Below are the code and all the weights of a small trained network. Each question names an input and a class and asks about switching units off, where a switched-off unit gives its printed mean instead of its output.

import numpy as np


def w(rows, s, z=0):
    codes = np.array(rows[::2]) - 128.0
    scale = np.full(codes.shape[1], s)
    scale[-1] = z or s
    return codes * scale


def f(y):
    return y / 2 * (1 + np.tanh(0.7978845608 * (y + 0.044715 * y**3)))


def log_softmax(a):
    a = a - a.max(-1, keepdims=True)
    return a - np.log(np.exp(a).sum(-1, keepdims=True))


def net(x, mask):
    res = np.array(x, float).reshape(1, 4) / 4 @ E
    y = f(res @ A[0][:, :-1].T + A[0][:, -1])
    res = res + np.where(mask, y, B[0][:, -1]) @ B[0][:, :-1]
    return log_softmax(res[-1] @ U[:, :-1].T + U[:, -1])


A, B = {}, {}
E = w([
[84,69,86,66,189,189,123,176,151,91],'x0',
[191,152,97,101,182,164,105,46,52,130],'x1',
[140,139,144,64,144,98,112,107,211,220],'x2',
[87,145,146,183,169,128,4,120,111,107],'x3',
],0.013)
A[0] = w([
[166,128,126,48,117,121,193,110,175,182,163],'neuron 0',
[131,124,135,108,136,176,116,145,139,103,3],'neuron 1',
[152,139,172,153,98,116,126,89,136,144,10],'neuron 2',
[92,132,151,146,84,108,128,184,194,130,69],'neuron 3',
[164,140,106,123,135,159,125,91,89,106,122],'neuron 4',
[95,107,90,42,211,147,115,165,165,131,85],'neuron 5',
[155,128,124,82,106,134,189,120,134,144,19],'neuron 6',
[158,148,168,141,98,81,115,68,153,178,228],'neuron 7',
[120,122,117,173,102,137,151,168,94,94,40],'neuron 8',
[110,138,163,115,165,115,6,106,176,178,123],'neuron 9',
[109,128,162,109,110,102,99,163,219,178,120],'neuron 10',
[168,137,109,68,180,126,102,36,139,165,86],'neuron 11',
],0.015,0.0056)
B[0] = w([
[101,127,83,184,161,128,141,118,125,35,252],'neuron 0',
[157,170,139,97,112,39,90,70,176,141,145],'neuron 1',
[163,159,98,76,90,64,66,72,209,180,167],'neuron 2',
[130,88,129,119,210,109,106,147,89,247,210],'neuron 3',
[93,101,120,97,157,130,142,168,103,167,181],'neuron 4',
[164,162,120,176,1,136,144,129,102,186,249],'neuron 5',
[117,133,98,146,190,62,24,105,183,125,184],'neuron 6',
[140,135,122,176,28,177,169,162,86,147,233],'neuron 7',
[128,160,97,45,130,168,139,87,85,43,174],'neuron 8',
[106,121,59,186,185,95,129,113,168,37,236],'neuron 9',
[134,142,173,10,123,177,135,114,72,91,226],'neuron 10',
[126,111,194,21,162,146,120,144,81,174,226],'neuron 11',
],0.017,0.018)
U = w([
[114,107,174,31,191,111,117,149,104,240,104],'0',
[177,183,114,142,2,95,125,85,151,207,131],'1',
[119,146,140,61,144,158,152,97,119,96,179],'2',
[86,139,77,175,186,63,88,96,157,87,83],'3',
[102,102,142,173,110,177,191,205,120,124,254],'4',
[157,103,194,153,124,138,174,139,212,179,81],'5',
[122,107,211,122,156,101,147,161,182,173,89],'6',
],0.011,0.0087)

Each question gives the input, the list of numbers given to net, and the class t.
The units are the neurons (one row each of A and B). Each row of codes is followed by its name. A weight is (code - 128) times the scale printed after its matrix; where a second scale follows, it is the last column's (A, B and U).
mask holds one flag per neuron, in row order. A switched-off neuron (its flag False) gives its mean, the last column of its row in B, instead of its output. The means were averaged over made-up inputs and are rounded, as every weight is.
A unit's drop is (log p(t) with every unit on - log p(t) with that unit switched off) / (log p(t) with every unit on - log p(t) with every unit switched off).
The circuit of an input: a set's keep is (log p(t) with only the set's units on - log p(t) with every unit switched off) / (log p(t) with every unit on - log p(t) with every unit switched off). Starting from all 12 units, units are removed one at a time, each time the one whose removal leaves the highest keep (on an exact tie, the one counted first), for as long as the keep stays at least 0.8.
units of the circuit, in order: the units of the circuit, biggest drop first
k most important neurons: the k neurons with the biggest drops, biggest first
drop of u: that unit's drop, to one decimal
input [-4,-5,-5,4], class 0: units of the circuit, in order -> (neuron 3)
input [4,-4,2,-5], class 3: 2 most important neurons -> (neuron 0; neuron 11)
input [5,0,8,2], class 2: units of the circuit, in order -> (neuron 10; neuron 9)
input [3,-6,7,3], class 2: 2 most important neurons -> (neuron 10; neuron 9)
input [-4,4,6,-1], class 2: 3 most important neurons -> (neuron 11; neuron 5; neuron 0)
input [-4,-4,6,0], class 2: 2 most important neurons -> (neuron 10; neuron 5)
input [-1,-3,0,4], class 3: 4 most important neurons -> (neuron 11; neuron 5; neuron 9; neuron 7)
input [7,-7,-7,-7], class 0: 4 most important neurons -> (neuron 3; neuron 9; neuron 7; neuron 0)
input [1,7,-7,-3], class 0: 3 most important neurons -> (neuron 4; neuron 0; neuron 9)
input [6,-7,0,-3], class 0: 3 most important neurons -> (neuron 3; neuron 7; neuron 10)
input [0,-2,6,6], class 2: units of the circuit, in order -> (neuron 10; neuron 9; neuron 0; neuron 6)
input [-5,0,-6,-2], class 2: 2 most important neurons -> (neuron 5; neuron 8)
input [-1,4,3,5], class 3: 4 most important neurons -> (neuron 9; neuron 10; neuron 3; neuron 5)
input [5,-3,1,-3], class 1: 2 most important neurons -> (neuron 5; neuron 11)
input [-1,-3,-8,-2], class 2: units of the circuit, in order -> (neuron 8)
input [1,-3,-8,5], class 2: drop of neuron 8 -> 1.2
input [7,-5,0,5], class 1: drop of neuron 6 -> 0.0
input [5,0,2,-1], class 1: drop of neuron 5 -> 0.3
